Here is a tiny trained network, its code and every weight. The questions are about switching its units off for an input and a target symbol, where a switched-off unit gives its printed mean instead of its output.

import numpy as np


def w(rows, s, z=0):
    codes = np.array(rows[::2]) - 128.0
    scale = np.full(codes.shape[1], s)
    scale[-1] = z or s
    return codes * scale


def norm(h):
    return h / np.sqrt((h * h).mean(-1, keepdims=True) + 1e-5)


def f(y):
    return np.maximum(y, 0)


def softmax(a):
    e = np.exp(a - a.max(-1, keepdims=True))
    return e / e.sum(-1, keepdims=True)


def log_softmax(a):
    a = a - a.max(-1, keepdims=True)
    return a - np.log(np.exp(a).sum(-1, keepdims=True))


def net(x, mask):
    ids = ['ΘΞΣδεηπφ'.index(c) for c in x.split()]
    T = len(ids)
    res = E[ids] + P[:T]
    r = norm(res)
    for j in range(2):
        rows = slice(4 * j, 4 * j + 4)
        q, k, v = (r @ M[0][rows].T for M in (Q, K, V))
        z = softmax(np.where(np.tri(T) > 0, q @ k.T / 4**0.5, -1e9)) @ v
        o = O[0][rows]
        res = res + np.where(mask[j], z, o[:, -1]) @ o[:, :-1]
    y = f(norm(res) @ A[0][:, :-1].T + A[0][:, -1])
    res = res + np.where(mask[2:18], y, B[0][:, -1]) @ B[0][:, :-1]
    return log_softmax(norm(res)[-1] @ U[:, :-1].T + U[:, -1])


Q, K, V, O, A, B = {}, {}, {}, {}, {}, {}
E = w([
[112,71,175,170,114,218,125,173],'Θ',
[88,120,152,114,66,131,117,220],'Ξ',
[60,40,145,94,154,83,168,10],'Σ',
[81,125,144,114,67,128,132,220],'δ',
[119,75,180,171,107,208,111,171],'ε',
[153,126,191,255,145,118,168,126],'η',
[180,153,109,41,136,116,157,160],'π',
[115,179,156,117,91,179,119,133],'φ',
],0.0039)
P = w([
[71,244,2,99,174,236,47,188],'0',
[121,183,190,75,142,129,31,201],'1',
[121,160,230,87,175,126,87,173],'2',
[124,133,205,115,174,118,132,164],'3',
[118,116,180,128,173,119,164,158],'4',
[122,95,159,141,164,122,184,135],'5',
[130,82,145,145,156,117,199,123],'6',
[138,64,139,148,141,120,209,103],'7',
[150,39,122,138,114,119,197,80],'8',
[164,36,112,150,91,116,201,58],'9',
[184,19,107,156,51,107,191,31],'10',
],0.0021)
Q[0] = w([
[191,113,108,123,54,104,149,114],'h0',
[143,96,146,94,144,143,198,159],'h0',
[123,116,90,155,125,117,150,151],'h0',
[166,135,156,95,150,84,77,149],'h0',
[145,82,187,152,127,2,125,94],'h1',
[185,71,235,162,186,186,154,57],'h1',
[127,129,92,89,181,136,122,33],'h1',
[139,93,255,179,116,200,179,81],'h1',
],0.0086)
K[0] = w([
[119,96,92,112,115,112,80,81],'h0',
[100,120,149,73,99,176,206,101],'h0',
[108,128,127,142,152,106,148,127],'h0',
[96,148,145,84,163,137,125,165],'h0',
[147,73,77,158,39,76,128,112],'h1',
[103,75,129,113,143,57,117,1],'h1',
[157,120,74,98,154,110,100,130],'h1',
[57,54,168,116,120,123,135,25],'h1',
],0.0093)
V[0] = w([
[14,77,158,172,167,67,112,106],'h0',
[78,218,240,100,98,147,184,9],'h0',
[51,40,145,59,255,69,107,68],'h0',
[204,149,156,197,180,37,142,151],'h0',
[163,93,117,18,132,99,172,150],'h1',
[39,149,127,159,87,97,126,139],'h1',
[108,79,141,133,123,117,110,99],'h1',
[93,99,92,134,191,100,132,80],'h1',
],0.0077)
O[0] = w([
[161,24,169,161,73,65,95,143,4],'h0',
[91,132,156,171,34,69,237,104,147],'h0',
[198,23,202,52,8,132,124,59,153],'h0',
[199,164,133,195,166,132,80,92,89],'h0',
[142,102,165,254,136,112,140,88,251],'h1',
[92,124,124,101,131,177,122,104,101],'h1',
[90,166,129,156,181,173,112,150,113],'h1',
[89,200,96,175,188,134,97,105,103],'h1',
],0.0055,0.0032)
A[0] = w([
[164,90,138,103,64,108,140,120,109],'n0',
[82,146,100,13,173,136,137,143,138],'n1',
[57,152,145,146,200,157,92,118,4],'n2',
[188,166,105,113,178,89,119,122,72],'n3',
[35,137,108,4,122,158,101,147,119],'n4',
[119,122,143,152,166,98,113,68,81],'n5',
[116,92,70,123,165,144,75,181,145],'n6',
[94,81,167,153,104,68,5,114,118],'n7',
[86,1,69,134,168,156,122,150,57],'n8',
[10,103,78,39,100,154,94,102,49],'n9',
[162,143,180,199,131,131,150,119,81],'n10',
[48,173,179,143,176,173,108,107,142],'n11',
[55,116,55,44,185,84,97,78,80],'n12',
[121,182,162,161,168,117,159,141,119],'n13',
[113,107,18,136,110,164,131,153,127],'n14',
[126,77,178,125,134,184,91,64,162],'n15',
],0.0074,0.003)
B[0] = w([
[77,192,107,169,199,156,69,136,207],'n0',
[72,161,184,164,150,106,87,233,253],'n1',
[185,180,66,182,199,172,75,34,195],'n2',
[126,95,123,142,96,76,190,86,187],'n3',
[155,69,57,81,86,192,104,8,236],'n4',
[139,163,160,166,153,113,89,180,170],'n5',
[99,114,174,101,59,122,194,157,188],'n6',
[97,50,56,119,126,115,186,162,167],'n7',
[164,119,150,146,188,128,230,112,152],'n8',
[185,188,170,204,190,48,178,154,177],'n9',
[84,125,84,36,112,144,119,122,211],'n10',
[76,98,161,99,65,89,172,210,241],'n11',
[107,73,115,36,70,204,112,107,170],'n12',
[190,83,124,112,126,133,107,74,229],'n13',
[150,91,173,91,72,114,117,141,172],'n14',
[219,201,154,107,141,138,113,140,200],'n15',
],0.011,0.0051)
U = w([
[84,106,133,24,52,191,101,193,140],'Θ',
[158,145,215,133,120,28,185,224,123],'Ξ',
[212,58,84,118,101,107,203,28,153],'Σ',
[133,106,123,130,184,160,158,136,17],'δ',
[122,132,104,124,157,141,146,139,4],'ε',
[118,81,30,174,181,102,58,173,155],'η',
[191,205,164,152,156,181,43,85,221],'π',
[3,188,112,192,108,129,169,62,128],'φ',
],0.0049,0.0029)

Each question gives the input, a string of symbols that net reads in full, and the target symbol t.
The units are the heads (4 rows each of Q, K, V and O) and the neurons (one row each of A and B). Each row of codes is followed by its name. A weight is (code - 128) times the scale printed after its matrix; where a second scale follows, it is the last column's (O, A, B and U).
mask holds one flag per unit, heads first, then neurons. A switched-off unit (its flag False) gives its mean, the last column of its rows in O or B, instead of its output. The means were averaged over made-up inputs and are rounded, as every weight is.
A unit's drop is (log p(t) with every unit on - log p(t) with that unit switched off) / (log p(t) with every unit on - log p(t) with every unit switched off).
The circuit of an input: a set's keep is (log p(t) with only the set's units on - log p(t) with every unit switched off) / (log p(t) with every unit on - log p(t) with every unit switched off). Starting from the 12 units with the biggest drops (on a tie, the unit counted first), units are removed one at a time, each time the one whose removal leaves the highest keep (on an exact tie, the one counted first), for as long as the keep stays at least 0.8.
units of the circuit, in order: the units of the circuit, biggest drop first
most important unit: the unit with the biggest drop
top k neurons: the k neurons with the biggest drops, biggest first
heads that matter: for each layer, one digit per head in row order, 1 if its drop is at least 0.15 and else 0, layers parted by /
input π η Θ Ξ η η Σ Ξ, target η: heads that matter : 10
input π Σ ε π π φ, target φ: heads that matter : 11
input π ε η η π δ π Ξ δ ε, target Ξ: heads that matter : 11
input φ Σ π η δ φ η, target φ: units of the circuit, in order : [h0; h1]
input π η ε π η π η Σ Σ, target Ξ: top 4 neurons : [n4; n5; n15; n2]
input φ η Σ, target φ: heads that matter : 11
input π π π φ δ π π η ε δ, target Ξ: units of the circuit, in order : [n9; h1]
input π δ η Σ η η, target η: heads that matter : 10
input Σ φ π, target φ: heads that matter : 10
input π π δ π π δ Σ π Θ ε, target π: heads that matter : 00
input η π η π, target Ξ: heads that matter : 10
input η Θ φ η δ π δ π Σ, target π: units of the circuit, in order : [n2; h1]
input π π φ π Ξ η π π φ Σ, target φ: units of the circuit, in order : [n11; n2; h1]
input π π π π π π π π η η, target Ξ: heads that matter : 11
input π Σ Θ, target π: heads that matter : 01
input ε Ξ π Θ π η Ξ φ η, target Ξ: units of the circuit, in order : [n4]
input φ Σ π Σ η, target Θ: units of the circuit, in order : [h0; n10; h1; n3]
input Σ π Θ η φ Θ Θ, target φ: top 3 neurons : [n2; n11; n4]
input Θ π π, target Ξ: units of the circuit, in order : [h1; n4]
input δ π π η π, target Σ: heads that matter : 11
input π δ δ δ π η η δ π Θ Θ, target Ξ: heads that matter : 11
input π Σ δ, target π: top neuron : [n0]
input π π π η, target Θ: units of the circuit, in order : [h1; n1; n4]
input φ π π η η Ξ Σ π π Θ φ, target φ: most important unit : h0
input π π π π π η Θ π Σ π, target π: top 3 neurons : [n0; n11; n4]
input δ π π Σ Θ, target π: units of the circuit, in order : [n2; h1]
